Look-ups in named tables: a row name and a column name give one cell, copied from the table.

Fizeri =
columns: Votuf, Suru, Lud
Ripofa: [51.9, 78.6, 23.4]
Bom: [27.6, 88.4, 41.6]
Big: [78.7, 51.2, 18.4]

Ripofa, Lud: 23.4
Big, Lud: 18.4
Bom, Suru: 88.4
Ripofa, Suru: 78.6
Ripofa, Votuf: 51.9
Bom, Lud: 41.6
Big, Votuf: 78.7
Big, Suru: 51.2
Bom, Votuf: 27.6

Vur.csv
,Lopigif,Bet,Luken,Vapibo,Zad,Boga,Nuno,Peki,Tarorog
Pibuzog,-42,90,13,-91,9,-12,65,-87,62
Lorada,-66,43,-88,11,5,43,-16,-13,-25
Teb,70,-82,-89,-70,-17,-23,60,-47,51
Vidu,-44,34,-11,-51,-61,58,-42,33,-38
Galera,63,43,-53,8,10,46,-12,-59,-45
Mulo,-67,70,22,39,-88,-13,-13,-56,68
Gif,-45,30,-22,-77,20,-8,88,13,-76
Zuvetin,30,2,46,-31,-43,-33,-88,-82,81
Rupulo,47,61,45,28,83,41,-25,-78,-72
Movem,11,58,33,-78,-24,21,-55,-63,-7
Nev,-19,-25,-88,-78,53,26,-20,48,-81

Peki of Vidu is 33
Peki of Galera is -59
Nuno of Mulo is -13
Zad of Nev is 53
Boga of Nev is 26
Luken of Pibuzog is 13
Lopigif of Lorada is -66
Zad of Galera is 10
Lopigif of Galera is 63
Vapibo of Pibuzog is -91
Luken of Zuvetin is 46
Lopigif of Rupulo is 47
Vapibo of Nev is -78
Boga of Vidu is 58
Bet of Movem is 58
Bet of Lorada is 43
Tarorog of Nev is -81
Peki of Nev is 48
Boga of Galera is 46
Zad of Lorada is 5

Nuroz =
	Zuz	Vekul	Zok	Feku	Zev	Fozave	Toz	Suk
Zavit	2.360	5.077	5.211	0.262	3.635	4.644	3.844	2.189
Budas	4.033	4.296	3.508	4.371	3.913	2.270	2.400	4.134
Vizeda	3.021	3.174	3.523	2.307	3.533	3.898	3.211	3.030
Vam	2.907	3.853	3.686	3.557	3.694	7.038	8.255	2.988
Figaze	4.392	2.002	3.922	0.617	4.797	3.438	2.833	5.258
Sofefu	3.953	2.084	3.783	1.423	4.393	4.114	3.792	2.939
Vup	3.709	1.751	3.224	5.963	3.707	4.908	1.684	7.669
Koferu	3.261	3.297	3.571	7.057	5.039	5.429	3.218	3.835

What is the Zev of Budas in Nuroz?
3.913
What is the Zev of Koferu in Nuroz?
5.039
What is the Toz of Figaze in Nuroz?
2.833
What is the Fozave of Vup in Nuroz?
4.908
What is the Zev of Zavit in Nuroz?
3.635
What is the Zuz of Sofefu in Nuroz?
3.953
What is the Feku of Vup in Nuroz?
5.963
What is the Feku of Budas in Nuroz?
4.371
What is the Zuz of Zavit in Nuroz?
2.360
What is the Zok of Vizeda in Nuroz?
3.523
What is the Zuz of Budas in Nuroz?
4.033
What is the Fozave of Zavit in Nuroz?
4.644
What is the Suk of Budas in Nuroz?
4.134
What is the Zuz of Vup in Nuroz?
3.709
What is the Toz of Vup in Nuroz?
1.684
What is the Zuz of Figaze in Nuroz?
4.392
Which row has the largest Zok? Zavit

Vut.csv
,Mukivur,Fof,Tuzi,Bisu,Gop,Goruza,Fug,Rek
Bon,57.15,37.61,60.13,49.78,44.35,21.13,40.31,65.10
Vifos,29.19,45.76,26.07,40.51,39.02,64.54,44.00,15.80
Midib,35.11,75.19,32.47,75.52,42.70,39.74,53.27,53.25
Vev,57.76,38.41,52.57,38.72,52.86,22.87,39.91,62.55
Dak,48.74,36.31,37.04,13.44,53.38,41.65,39.51,14.56
Bibugap,51.38,9.51,42.88,13.58,43.38,46.46,33.71,37.63
Bida,45.57,13.12,44.40,16.29,44.36,47.66,29.78,34.41
Pereto,44.68,30.06,36.17,13.74,45.35,43.25,36.05,9.15
Vor,35.24,60.61,51.51,69.32,29.37,47.68,46.42,34.19
Kud,47.64,18.36,42.95,13.48,44.99,41.78,40.39,8.42
Sut,54.23,10.96,41.56,11.83,44.53,41.71,33.30,27.53
Roz,27.00,49.26,40.33,52.33,28.29,58.12,38.00,21.65
Bovusip,43.74,44.60,59.14,67.33,32.51,32.53,42.98,74.57
Fetek,45.09,15.24,41.18,17.32,47.12,43.31,36.49,43.54

Gop of Dak: 53.38
Rek of Dak: 14.56
Gop of Midib: 42.70
Gop of Fetek: 47.12
Fug of Kud: 40.39
Bisu of Dak: 13.44
Fug of Fetek: 36.49
Bisu of Pereto: 13.74
Mukivur of Bida: 45.57
Bisu of Vifos: 40.51
Tuzi of Vor: 51.51
Gop of Vor: 29.37
Fof of Bida: 13.12
Gop of Vifos: 39.02
Mukivur of Vifos: 29.19
Rek of Kud: 8.42
Mukivur of Fetek: 45.09
Bisu of Kud: 13.48

